Below is a small trained network, with its code and all its weights. Each question gives an input and a class and asks what happens when units are switched off, that is, made to give their printed mean instead of their output.

import numpy as np


def w(rows, s, z=0):
    codes = np.array(rows[::2]) - 128.0
    scale = np.full(codes.shape[1], s)
    scale[-1] = z or s
    return codes * scale


def f(y):
    return y / 2 * (1 + np.tanh(0.7978845608 * (y + 0.044715 * y**3)))


def log_softmax(a):
    a = a - a.max(-1, keepdims=True)
    return a - np.log(np.exp(a).sum(-1, keepdims=True))


def net(x, mask):
    res = np.array(x, float).reshape(1, 7) / 4 @ E
    y = f(res @ A[0][:, :-1].T + A[0][:, -1])
    res = res + np.where(mask, y, B[0][:, -1]) @ B[0][:, :-1]
    return log_softmax(res[-1] @ U[:, :-1].T + U[:, -1])


A, B = {}, {}
E = w([
[118,141,107,127,93,150,248,155,175,158,151],'x0',
[126,89,135,115,201,75,178,176,53,166,105],'x1',
[90,165,116,117,174,99,145,45,174,171,117],'x2',
[127,40,178,129,129,63,98,165,205,174,86],'x3',
[143,101,114,31,137,167,111,131,125,171,146],'x4',
[61,173,96,80,79,64,151,180,112,102,148],'x5',
[210,149,69,132,158,88,103,133,163,129,141],'x6',
],0.011)
A[0] = w([
[129,152,133,120,64,158,77,111,183,104,150,42],'N0',
[96,129,132,228,120,74,136,116,139,79,126,98],'N1',
[225,159,85,120,161,76,101,129,170,132,149,126],'N2',
[114,111,119,92,141,166,140,151,122,142,97,115],'N3',
[120,118,133,117,157,106,137,140,102,147,117,32],'N4',
[195,98,106,152,100,121,111,187,111,84,142,179],'N5',
[118,139,100,141,140,153,129,107,99,107,148,10],'N6',
[147,133,152,186,139,134,126,120,121,153,146,71],'N7',
[183,158,98,102,166,73,136,86,166,119,122,113],'N8',
[69,140,129,123,170,100,135,54,149,146,126,80],'N9',
[83,172,118,73,92,50,112,159,124,118,143,126],'N10',
[166,92,160,156,180,195,123,91,123,155,116,90],'N11',
[121,160,90,111,179,85,111,88,153,160,137,96],'N12',
[113,113,126,128,146,131,44,99,96,115,117,24],'N13',
[149,100,115,79,117,150,96,169,112,116,141,185],'N14',
[141,147,133,134,130,173,158,93,75,93,125,124],'N15',
[133,93,120,6,134,165,102,107,147,158,155,41],'N16',
[126,132,164,128,159,101,56,96,88,115,116,60],'N17',
[121,110,126,136,204,97,165,139,75,133,119,90],'N18',
[159,116,130,153,129,170,192,130,166,156,122,168],'N19',
[114,75,123,133,128,97,111,132,173,120,141,3],'N20',
[108,67,189,126,94,79,102,134,189,144,106,33],'N21',
[128,180,118,121,137,131,124,93,80,117,164,89],'N22',
[10,91,206,119,122,174,132,60,100,140,107,90],'N23',
[96,134,126,129,96,161,91,98,199,103,116,53],'N24',
],0.012,0.0033)
B[0] = w([
[160,99,134,88,128,22,147,125,73,151,151,212],'N0',
[211,179,163,224,183,161,158,83,125,139,68,213],'N1',
[111,98,27,188,143,101,134,196,119,88,123,225],'N2',
[142,161,131,162,123,94,121,126,143,146,136,164],'N3',
[169,130,111,83,125,86,96,106,106,115,142,156],'N4',
[62,134,205,118,52,163,109,169,112,142,136,225],'N5',
[139,144,102,79,157,148,87,138,113,142,123,158],'N6',
[138,139,113,133,132,154,124,93,92,89,84,149],'N7',
[96,98,141,155,85,158,113,196,116,146,149,200],'N8',
[123,128,227,66,79,188,113,140,100,134,123,193],'N9',
[88,31,113,114,158,183,122,13,134,49,104,229],'N10',
[70,73,118,70,120,134,91,67,96,30,102,222],'N11',
[79,143,206,140,74,137,100,164,115,115,136,195],'N12',
[103,136,138,117,149,137,218,93,176,165,149,200],'N13',
[112,135,174,165,122,125,120,129,130,127,125,200],'N14',
[115,146,114,87,157,140,85,168,185,181,105,198],'N15',
[217,206,157,243,172,155,166,88,124,125,54,221],'N16',
[110,131,118,131,105,131,224,98,173,149,168,208],'N17',
[214,138,132,91,92,24,121,98,121,146,174,205],'N18',
[68,116,142,123,151,129,169,58,163,131,164,190],'N19',
[128,162,115,70,156,155,89,121,132,155,132,165],'N20',
[133,193,52,60,168,189,86,168,147,168,134,238],'N21',
[148,129,90,96,173,148,85,160,184,174,115,194],'N22',
[102,87,59,226,92,107,109,251,117,91,144,243],'N23',
[168,104,152,86,115,39,133,123,91,134,154,197],'N24',
],0.014,0.011)
U = w([
[79,100,70,175,114,107,108,201,118,95,143,254],'0',
[72,74,94,68,159,147,87,13,97,30,79,52],'1',
[129,182,74,21,188,163,57,150,161,191,102,57],'2',
[190,194,166,189,161,138,131,81,104,125,47,131],'3',
[175,120,131,56,116,8,111,101,66,146,170,74],'4',
[40,129,111,106,119,129,254,76,227,169,206,196],'5',
[68,138,229,111,59,166,83,177,89,133,130,77],'6',
],0.0086,0.0053)

Each question gives the input, the list of numbers given to net, and the class t.
The units are the neurons (one row each of A and B). Each row of codes is followed by its name. A weight is (code - 128) times the scale printed after its matrix; where a second scale follows, it is the last column's (A, B and U).
mask holds one flag per neuron, in row order. A switched-off neuron (its flag False) gives its mean, the last column of its row in B, instead of its output. The means were averaged over made-up inputs and are rounded, as every weight is.
A unit's drop is (log p(t) with every unit on - log p(t) with that unit switched off) / (log p(t) with every unit on - log p(t) with every unit switched off).
The circuit of an input: a set's keep is (log p(t) with only the set's units on - log p(t) with every unit switched off) / (log p(t) with every unit on - log p(t) with every unit switched off). Starting from the 12 units with the biggest drops (on a tie, the unit counted first), units are removed one at a time, each time the one whose removal leaves the highest keep (on an exact tie, the one counted first), for as long as the keep stays at least 0.8.
units of the circuit, in order: the units of the circuit, biggest drop first
unit that matters most: the unit with the biggest drop
top k neurons: the k neurons with the biggest drops, biggest first
drop of u: that unit's drop, to one decimal
input [-5,-4,3,5,-8,2,-4], class 3: unit that matters most	N1
input [-5,8,-3,0,-8,6,-3], class 3: top 2 neurons	(N1, N0)
input [4,4,2,6,-6,-3,4], class 2: top 4 neurons	(N21, N16, N23, N20)
input [-4,7,-6,-2,6,-3,1], class 4: top 2 neurons	(N18, N1)
input [-6,4,-5,7,0,0,5], class 2: top 3 neurons	(N21, N23, N20)
input [-6,3,-2,0,-3,1,-7], class 0: top 2 neurons	(N23, N19)
input [2,-8,4,-5,-5,7,5], class 4: top 4 neurons	(N0, N24, N11, N23)
input [1,0,-3,-1,6,-2,4], class 3: top 2 neurons	(N16, N23)
input [6,-8,0,8,-2,-8,-8], class 0: top 2 neurons	(N23, N10)
input [4,2,-1,5,6,-7,6], class 1: top 3 neurons	(N11, N23, N19)
input [4,6,1,7,1,-5,2], class 2: top 3 neurons	(N21, N10, N0)
input [2,-7,8,7,6,-5,0], class 6: top 2 neurons	(N12, N9)
input [0,2,0,-5,6,4,-5], class 3: top 2 neurons	(N16, N2)
input [2,8,-1,-7,5,4,3], class 4: units of the circuit, in order	(N18)
input [2,-3,-2,-1,-2,0,1], class 4: top 2 neurons	(N16, N23)
input [4,-2,0,0,5,3,-5], class 0: top 4 neurons	(N23, N1, N13, N17)
input [6,4,8,-7,6,-5,0], class 6: drop of N1	0.1
input [6,2,2,6,4,-1,6], class 0: drop of N22	0.3
input [-7,-1,-7,-1,-7,-8,-3], class 1: drop of N16	0.7
input [-3,6,2,5,-3,-5,5], class 4: drop of N18	4.3
input [-7,-6,-1,-6,-4,6,-4], class 5: units of the circuit, in order	(N13)
